[  70  -75  225 -177 -121   -1  412  104  -92 -466   66  156  245  139
 -372 -426  -89  141  -87   55 -224   80  243 -166 -216  -33  -21   82
  -44 -211   54 -146  -63  190  130   74  121 -111   27   91   93 -112
  248  103  -32   18 -173 -245] | 45
[ 456 -132 -300  416 -130 -357 -617 -177  539  -28    8  222  -46 -139
  454  483 -133 -388 -340 -287  315  -29 -545  143 -308 -109  358  -79
  491  362  126 -223  -28 -400 -220 -404 -605   63  -75 -314  -85  -17
 -130   16  -62  297  295  529] | 26
[-233  137 -180  107  164   13  172   15 -204   20  -42 -139 -178  -88
 -283 -291  -15   37  -87  -34  -36  329 -168  268   50  -35 -160  221
 -329  150 -156  266   20 -254  172  -63 -192  -56  -49  405  259  218
   88  251  -95    9 -199   98] | 28
[  -5   -1  305  383  176  384  -34   88   31   63  210  218  321   40
  139  166  129 -116  -30  247   26  165  100   87  118 -207  279 -138
  182  375 -330  117  558   39  347  139  319  226  213  496 -160   10
 -486  -55   52  390 -176  -18] | 7
[ -88  -29 -339   12   81 -114 -233   92  265 -110   77 -190 -256 -205
  319 -236  147  -13   51  147   77  590  -47   95 -146   39  209 -307
  222  159   57  -12  -14 -334   39 -272 -293  -19  -95 -115   68  243
  -38 -155 -120  380  -47  -39] | 30
[ 198  -22 -249  -20   25 -160 -476  178  177  385  -10  -62 -112  -86
  430  156   10 -245  -49  292  366  197  -57 -171  -80  133  190 -285
  148  108  179 -222  155 -265  -26 -277 -117   71   39 -322  -55   76
 -100 -165 -308   88  -16   25] | 16
[-234  299    9 -376  168  170  205  -30 -269  -44  347  165    9   75
 -470 -473 -203  522 -139 -204 -391  424  312  176  -33  118 -372  328
 -105 -192  227  280 -171  -29   40  235  136 -204  -38  147  354  153
  255  162 -291 -652 -128 -289] | 40
[ 253   66  166  -24  173 -240 -293 -101  -23  -36  344  356  -78 -351
  -42   52 -213  188 -300 -222   34  187  -54  375 -177   82 -223    6
  254   -4  361  -59  116 -188 -384   83  134  110  362 -133  165  319
  378 -202 -186 -598  205  -66] | 29
[-209  370 -489 -145   82   36  359  -38 -236  138    7 -269 -198  149
 -225 -356 -288 -226 -211   88 -176   79 -281  -77  235 -161 -292  776
 -361  131  -97  493  -38   38  366  -43 -588 -215  -54  447  119   52
  -99  465 -289 -112  -87 -130] | 31
[ 256  -13  303 -106   58  165  300  -54  316 -334  153  166  289  -82
  141 -265 -125   -4  386  -97 -120  339  427 -109 -392 -149  172   59
  447 -219  -43  -48  166   84   84   87 -149   93  149 -176   -1  216
  -41  126   53   51  -67 -136] | 23
[-207   70 -188  -64 -149   77   46  149  182   38  178    8   85  220
  421 -261  -21 -328   16  346  -60  163   -8 -203  -13  -40  104  146
  120  169  235   91  239  -44  181  -75 -149 -101  -41  -10 -142   67
 -198  -13 -320   66  -40 -155] | 10
[ 100  201  332 -148 -132   20  135  -98  -83 -375  362  214  -60 -161
 -218 -180  -33  146 -105   36 -417  127  222  128 -406   57 -162  372
  -62  -28  348 -207 -208  159 -302  -95  261  110  173   13  213  529
  341  -28 -259 -578  433 -432] | 10
[ 639  403  -80  -98 -110  -25 -124 -115  -93  -48  -32  112   57  161
  -14  223 -519  -83 -238 -313  -35  -41 -173 -151  117 -144 -222  255
  400 -248   42  -87  221   84   19   20 -180 -229   19 -103  111   74
  -29 -358 -578 -369   11   96] | 20
[ 297   -5  130  478  110  185 -276   27  302  153  319  -60   22 -552
  293  242   76 -380 -245  309  178   96 -345  119   24 -364  293 -134
  226  405  -29  -78  391  145   81  -96   -3  290  233  237 -216  102
 -132 -337   13  601  223  -53] | 10
[ 171  158 -446  -36  225 -141 -225   70   38  549 -122 -231 -237 -366
   79  -10 -127 -371 -166  232  416   45 -230  -32    7  -43   16  278
 -151  173  130   73   19 -135  -45 -178 -467   32  149 -115   40 -107
  113  234 -291   -5   90   98] | 9
[ 138 -193 -143  117   52 -399 -101   45 -159   69  -67 -116 -238 -689
  -37   14 -128   13 -413 -284  120   75 -505  289   69  -63 -269   70
 -100 -260  523   53 -219 -280 -213  118 -153  -48  106 -178  -17  -57
  585  -92   21 -235 -119  -15] | 3
[-396   42 -472 -145  114  -84  -76  289  -59  154   34  -74   -5   29
  425 -312  169   20   55  188  173  394  102   87  123  157   66  -89
  132   86   91  166  130 -253   58   24 -131 -162  -57 -134   67 -148
  -68    7 -132   55 -303  -42] | 2
[-214   40  -24   83  -72    7  -77  177 -100 -150  102  -23  -20   53
  263 -146  209   -2  -25  122  114  412  -34   66 -104  164   72 -112
  -69   60   26 -115   95 -282   96 -214  155    5  -33   47   59  364
  -28 -136 -217   12 -208  -59] | 14
[ 115  123 -290 -185  352  217  139  -70   40  -86  -12 -385  -14 -304
  177 -185 -131  277  299 -427  -70  545   63  -84  -51 -149   -7   79
  364 -376 -201  274  -76  -93  295  168 -570 -153 -156  -78   94   45
  -78   43   18  114 -395 -167] | 25
[-169 -247 -214   30  229 -387 -406   45  -55  186    3  116 -243 -129
 -168 -322   85  184  -51   19   20  274   68  358  -40  425 -172 -250
 -229 -140  -71   36 -188 -349 -138  -12  222   68   23 -186  326  119
  169  360  261  -92  -88  -77] | 26
[ 376  251 -237 -275  164  124  242  -47  283  219   36 -226  145  -66
  226 -139 -383  -23  279 -262  179  226  123 -325  -93 -145    2  263
  398 -407   35  103   55   11  215   35 -628 -193  -98 -394   15  -59
  -37   94 -286  -79 -276   83] | 40
[-188  116 -494 -144  -50 -146 -101   56 -222   82   23 -107 -130 -372
 -156 -260 -139  180 -307 -495 -200  448 -403  326  -36  -27 -341  268
 -207 -157  286  142 -392 -215 -118   -5 -535 -319 -440 -116  476  -58
  577  222   97 -273  -68  125] | 26
[ 105 -284  -18 -131   12 -471  -29   16 -183 -226 -200  146 -191 -198
 -283  -53 -104  178 -227 -203  -25  127  -43  108 -336  141 -125  -24
 -141  -96  343 -113 -340 -412 -232  -77 -165   20  130 -113  142   66
  434  257   -8 -376  -74  -63] | 30
[-171   48 -458   76  -55 -361  242 -103  131  -81 -123 -212 -284  354
   99 -178  -10  -22  119   41 -414 -150 -180   90  223  191 -196  232
  -65  -47 -155  176 -218 -216  135 -166 -141 -270 -301  -62  165  134
 -207  187  -34  -56   12    3] | 46
[-369  -57 -293  -59  284  -26 -387  164 -156   14   69 -217 -230  -99
    0 -356  250  323  -70   33  174  661  -67  151  -33  341    9 -422
 -190  -22   10   64  -19 -489  161 -100   41  -68 -181   90  195  213
  122 -129 -138  135 -396  -55] | 31
[-526   40  -19  -35   -9  213  126   85  244 -126  284   15  148  703
  280 -254  320  149  315  316 -141  177  328 -184 -192  313  326 -144
   24  314   -1   35  202 -301  324 -212   49   -5 -327  199  -61  298
 -469  -27 -328  185 -214   36] | 27
[  96  -54 -115  321 -172 -252  -93  -41  161   -6  106  -62  -98  123
  102  -68   99 -131   -3  106   16 -255 -101   73  -24  247   18   81
 -118 -143 -158 -210 -168   45  -54 -254  178   77 -144 -176   71  197
 -137  106   27  230   81   -8] | 1
[ -31   78  155  359 -177   -3  214  -22   36 -169  259  -86   87  417
    3  -23  250  209  138   27 -145 -276   78   55   46  305   32   13
 -137 -176 -424 -259  -85  135  164 -235  455   88 -305   71  129  376
 -315 -114   12  293 -121    0] | 17
[-453  176   78   13  -86  364  166   96   42 -259  170 -119   48  380
   44 -345  315   91  146  259 -348  449  131  -76   18  135  158  -32
 -170   89   49   95  105 -192  458 -129  219  -96 -376  319  -17  388
 -251 -182 -298  214 -202  -64] | 13
[ 167 -132  -36  416 -105 -249 -202  -59  131  233  152   -4 -218  -56
   -1   -7 -122   29  -44 -100   54   73 -167  248  -58  175 -201 -154
 -137 -176 -192 -167 -157 -204 -102 -259  270   69  -79 -156  268  423
  -41  136   10  -15  -87    1] | 41
[-387  -12 -432  148  154   -8 -177   -1  146  158  179  -94   94    3
  187    7  214  305  -83 -432  113  135 -300  276 -107  176  150  -14
   23  184   85  120 -179 -435   26  -84 -486 -149 -564  -46  185 -173
   68  111   77  159 -222  494] | 26
[ 177  -66  -76 -192   -2 -374  140   28   50   77  -19  124   -7 -169
  -88  -61 -298  -63 -315  -89 -101  -61 -222    2  105  -43 -229  195
   52 -207  588   95  -62 -177  -26  145 -197 -183   79 -263  -73 -210
  411   22  -97 -403  -24   47] | 45
[ -71  230 -105  -99 -126   81  596   -4  111   -3  137  -49  -43  123
 -143 -388 -310 -216   58  257 -416   -3   44  -58  -17 -326 -183  483
  -23  250  123  242  146  173   90  -18 -339 -160    4  301  143  127
   14  169 -328 -113  130 -166] | 38
[-202  -56 -191  135  -63 -116   49  -72  229  185  183  -20  -88  369
  -84 -361  -95   56  127   59 -363 -114   15   87  146  212 -196   21
 -108 -129  -70  170  -36  -62  132   11   94 -118 -347  -14  182  140
 -189  179   -6   95  -82  -14] | 29
[-262  169 -302 -139  347  237  -45  104  159  366   84 -198    8   55
  -40 -173  230   73  128  328   82  181  209  -72  -55   85  311   -6
  -86  396  -42  151   86 -125  228 -103 -326   29 -220  175   84 -171
 -168  143 -179  342  -38  141] | 21
[  -3    8  269  115  106   95 -117   26  -16   31  128  213   42 -174
 -214 -148   80 -242 -147  342   46  150   52  109 -230   16   93  142
 -288  263  132  -45  195  -49   -7  -62  212  241  269  255   21  210
  137  223  -92  -70  190  -58] | 4
[ -65 -288  270  117   42   78  -58  -33  214 -297  237  140  234  207
 -154 -171   80  132 -123   33 -129  -95  -47 -139 -206   91  214 -266
   40   41  216  -60  165 -107  215  102  100   49 -152  219 -198  -62
   19 -166  -50  313 -165   10] | 30
[ 486 -137 -132   -6  433  -78 -507 -154  544  390  -30 -224 -170 -644
  221   71 -189   24  183 -347  502  463 -126  -25 -369   37  186 -348
  352 -297  347  -45  -13 -551  -73  -81 -553   93  -28 -577  -47  144
  257  -73 -174   43 -147  331] | 32
[  41  -80   -4  146  155   37  -38  135  278  301  194  -52  -39 -522
  158  -41  132 -109   77  308  182  173   99  168 -294 -161  246 -151
   94  404  115 -127  115  -30 -215 -150 -157  246  148  -21   94   49
  144    8    5  279  178  -23] | 16
[ 445  123  -71 -159  218  157  -97   -1  168  -27 -204   34  203 -110
  233  -75 -247 -174  194 -172  109  527  188 -202   78 -166  137    5
  527 -415 -163  153  249  -66  374  197 -266 -100  115 -294 -104 -115
 -245   65  -35  145 -304   35] | 12
[  70   -4  308    7 -202    4  397   29  -27 -392  -72  357  317  482
 -312 -125  -49   67  -87  -54 -157  -71  292 -105  -73   24  131  194
   32 -117   39  -40  -25  -47  243   37  182  -41  -19  107  -89  -86
 -150  181 -163   26 -239  140] | 14
[  30  155 -262  168  226   86 -130   -5   18  212  -31 -274 -243 -377
   57    2   15 -161  -95  135  -37  271 -266  168  209 -180    3   85
  -18  181    1  244  127 -128  153   -7 -202   -8   -1  225   15   73
  -60  -88 -133  198   24   -9] | 2
[-150  101 -331  238  -82 -144  141  -42   29  -54 -129 -292 -202  334
   39  -67  239  163  243  -36 -193  -92   26  128  122  296   15   81
 -148 -119 -354  -19 -296 -168  121 -263   44 -107 -458  -31  223  201
 -323  106  -45  232 -135  138] | 1
[-308  586 -520 -428  133   58  408 -112 -294  -73  126 -130  -34  549
 -143 -307 -261  390  -66 -384 -282   66   19  -23  224  151 -354  731
   25 -135   46  476 -140 -126  241  112 -482 -462 -310  166  244   20
 -103  133 -575 -604 -263   42] | 32
[ -31   44    2   22  129  263   15  122   69  246  -54   55   78   50
 -212 -267  -16  -30  150  244   56  318  352  -17 -136  -64  161  -89
  -56  183 -156   56  167  -82  150  -19   27   41   -8  179  179  -44
 -144  241 -209  222 -176   48] | 14
[ -17  264  198 -124 -164   82  297 -139  -32 -377  303  417   96  258
 -166 -276 -283   61 -118 -123 -435  157  236  128 -204  -81 -197  529
  172   42  218  143    4   41  -79   74   80  -82  170  150  138  345
   -1  158 -387 -577  168 -223] | 18
[  43  477 -225 -138  135   68  159  -69 -233  103  421 -171  -62 -153
   78   75 -170  423 -190 -402  -73   45 -109  168  111    0 -304  462
  182 -143  119  130 -135   88  -88   60 -209 -138  -74    3  213  199
  114 -263 -385 -492  -46 -152] | 20
[ 333   -3  -44  204 -119  -91 -443   54   86   31  152  364  371   26
  371  510  -89 -253 -376 -198  180  -32 -389   15  -98 -109  205  -62
  340  272   -4 -253  312  -52   -8 -126 -286   39  -68  -65   -1 -168
  -68  -87  128  100  104  349] | 28
[ -95  406   47 -135  207  264  -29 -239  102  -15  548 -135  -80  136
 -166  -49   11  359 -121  -75 -403   36  -76   -4   29  175 -102  282
  -38    4  315  165  -27  -12  195    4   -9  -44 -289  220   17  403
  -10 -336 -431 -290  187 -103] | 32
[ -96   32  -18 -164   20  -13  191  151 -210  -94 -174  222  105  241
 -318 -399  -11 -162   32  325  113   98  388  -88 -354   83   87  277
 -283  237 -198  -73   37   -5   -9 -134  -39   57  238  205  243  -43
   27  602 -180  -91  -42  -90] | 15
[ 265 -157  248  -21 -109  -26  -62  -48  323 -169   29   -6    3  -13
 -143   80   21   71   24   78 -328  -38    8 -196 -267    6  187 -306
   94  -15  447 -273  -15 -128   25 -111  -39   40 -282  -72  -72  123
  171 -363 -175  148  148   56] | 25
[  64 -137   63  196 -209  154 -186   50  396 -273  214  384  504  237
  213   -7  111 -116   21  -52  -53   46   86  -28 -459  -87  468 -199
  382  340 -130 -319  188   82  -27 -144 -204   24 -298  -35  118 -215
 -127   79  178  510  118  284] | 23
[ 256  -62  -45  452 -193 -179 -291 -125  340   61  388  186   81 -527
  539  525 -159 -341 -481 -340 -125 -109 -815  339  -32 -375    0  178
  390  315  450  -36  114  -86 -229  -60 -419   49  -61 -101 -123   79
  184 -252  179  -30  410  220] | 20
[   0  179 -108  105 -212   67   -3  -68  162 -361  188  162  315  374
   68   11   25 -115 -217 -199 -145  -42 -285  -45 -143  -20  200  265
  106  181  -36 -100   53   19  198 -197 -379 -151 -413  118   60  -45
  -79   27  -34  243   89  362] | 31
[ -48  -49 -520 -240   23 -295 -264  219 -190   58 -255 -112 -229 -183
  403 -190  -81 -183   -6   70  225  447  -82  -54 -178  100  -92  -23
   64   -9  125  -40  -31 -356 -157 -154 -351 -158  131 -276  183   58
  163  144 -241 -291 -153 -220] | 12
[ 565 -116  214  -13 -105  -12  -65   22  210    9   73   -3  199  -67
   41  232 -196  -71  -77   30  -19 -280  -47 -386 -150 -126  137 -190
  284 -180  264 -342  157  189   36   12  -83   54  -54 -173 -172 -126
   81 -393 -188  170   15  -68] | 20
[ 270   42  656   -5    0  206 -184 -140  505 -102  451  596  277   96
  -17  142    9   98   98  163 -286   51  491   57 -477   50  295 -196
  442  277  483 -273  300  -63 -237   -4  405  266  137 -118  -43  338
   -8 -296 -319 -297  468   60] | 17
[ 167  416 -250 -224   43   25  108 -189  -12  108  101 -201 -156  137
   94  164 -337  211    4 -320 -370 -135 -185  -81  119  -27 -316  356
  271 -111  369  166   28 -124  -31   72 -355 -305 -263  -45  115  205
   37 -418 -667 -641   69    5] | 20
[-184  485 -421 -361  254  125  141 -110 -276 -250    8 -172  -73  363
 -180 -258  -51  436  -30 -321 -275  264   91   -2  191  188 -157  419
   94 -183 -134  351 -161 -127  305  103 -291 -351 -278  164  214   20
 -153   -6 -400 -274 -233  -34] | 22
[-192   38  373  302  -93  151  394  -73  110 -112  267  133  -51   73
 -293 -170   19  -36   -5  242 -398  120   26  232 -169 -130  -53  179
 -294  385   60   81  106 -121   93 -155  250  130   31  513  118  527
  -24  146 -152  -86  135  -46] | 41
[  71  121  -61  308 -124 -244  -16  -27   34  289  125  -46  -55  251
  168  223   17 -138 -118   45  -33 -338 -299   90  359  242 -161  196
 -179 -150  -74  -36   25  -79  164 -169  229   31 -175  -98  -24  265
 -240  -46  -40  -41  -19  173] | 16
[ -76   -7   20  203 -276  135  142   13  300 -202  264  238  389   93
  294   74   53   31   11 -270 -288  -37  -73  141 -252 -184  202   78
  374  234  162 -123   37   18 -103  -22 -233 -117 -394  -58  112 -115
    8  -76   63  126   97  260] | 14
[ 828   14  -12   95  125 -170 -331  -74  263  296 -179  -93 -137 -746
  331  348 -341 -226   68 -328  332  398 -140   34  -88 -207   -9  -95
  458 -464  195 -139   22 -227 -129  -42 -293   98  218 -621  -35  197
  154 -126  -71 -128  -29  125] | 4
[-375  -93  240  162   53  409  273  129  -54    7  282   20   74 -150
 -314 -499  133  231  168  204 -193  342  367  192 -370 -109   34  -60
 -258  269  -87   34   36   48  -28   45  268  127  -11  464  302  211
  100  218  -86  134 -154 -302] | 12
[ 145 -232  440  261   74  -35 -156  -67  158 -178  182   85   30 -196
 -250   97  117  240 -196 -129  -29   52 -181  135 -176   98  115 -382
  -48  -59  359 -185   62 -311   45   -6  256  168 -102  107 -109  236
  270 -389  -58  134  -95  191] | 27
[   8   30  183  214   34  327   76   43  145  213  263  172  201  168
 -151 -136 -117 -129   24  264   12  111  202  -47 -156 -185  155    8
  -25  355 -218   56  354   90  205  -42   35  167   68  419   67   98
 -299  218 -163  294  -91  -12] | 27
[-124  131 -278   86  -13  -53   12   25   30   23   66  113  282  171
  163  107  -23  102 -156 -423   25  -14 -353  194    5   25   -6  129
  141  139   70   26  101 -268   20  -16 -393 -289 -418  -39  220 -231
  146  -16  -27 -127 -154  563] | 40
[  91   89   34 -172  274   91  209  -27  283   13   61  -75  100 -134
  107  -92  103  206  384 -118   31  415  407  -28 -216   67  252   37
  236 -187  -22   59  -99 -190  194  -51 -302  111  -74 -265   17  155
 -104  214   93  106 -155  110] | 25
[ 131   87 -254  118   79   66 -158   56  -65  414   -6 -162 -160 -332
    1  -14 -203 -227 -163   93   77  186 -207   36   77 -202 -111  165
 -107   81   40  142   63  -23   44  -12 -211   -6   51  121   96   -4
    8  139 -190   16  -40 -108] | 3
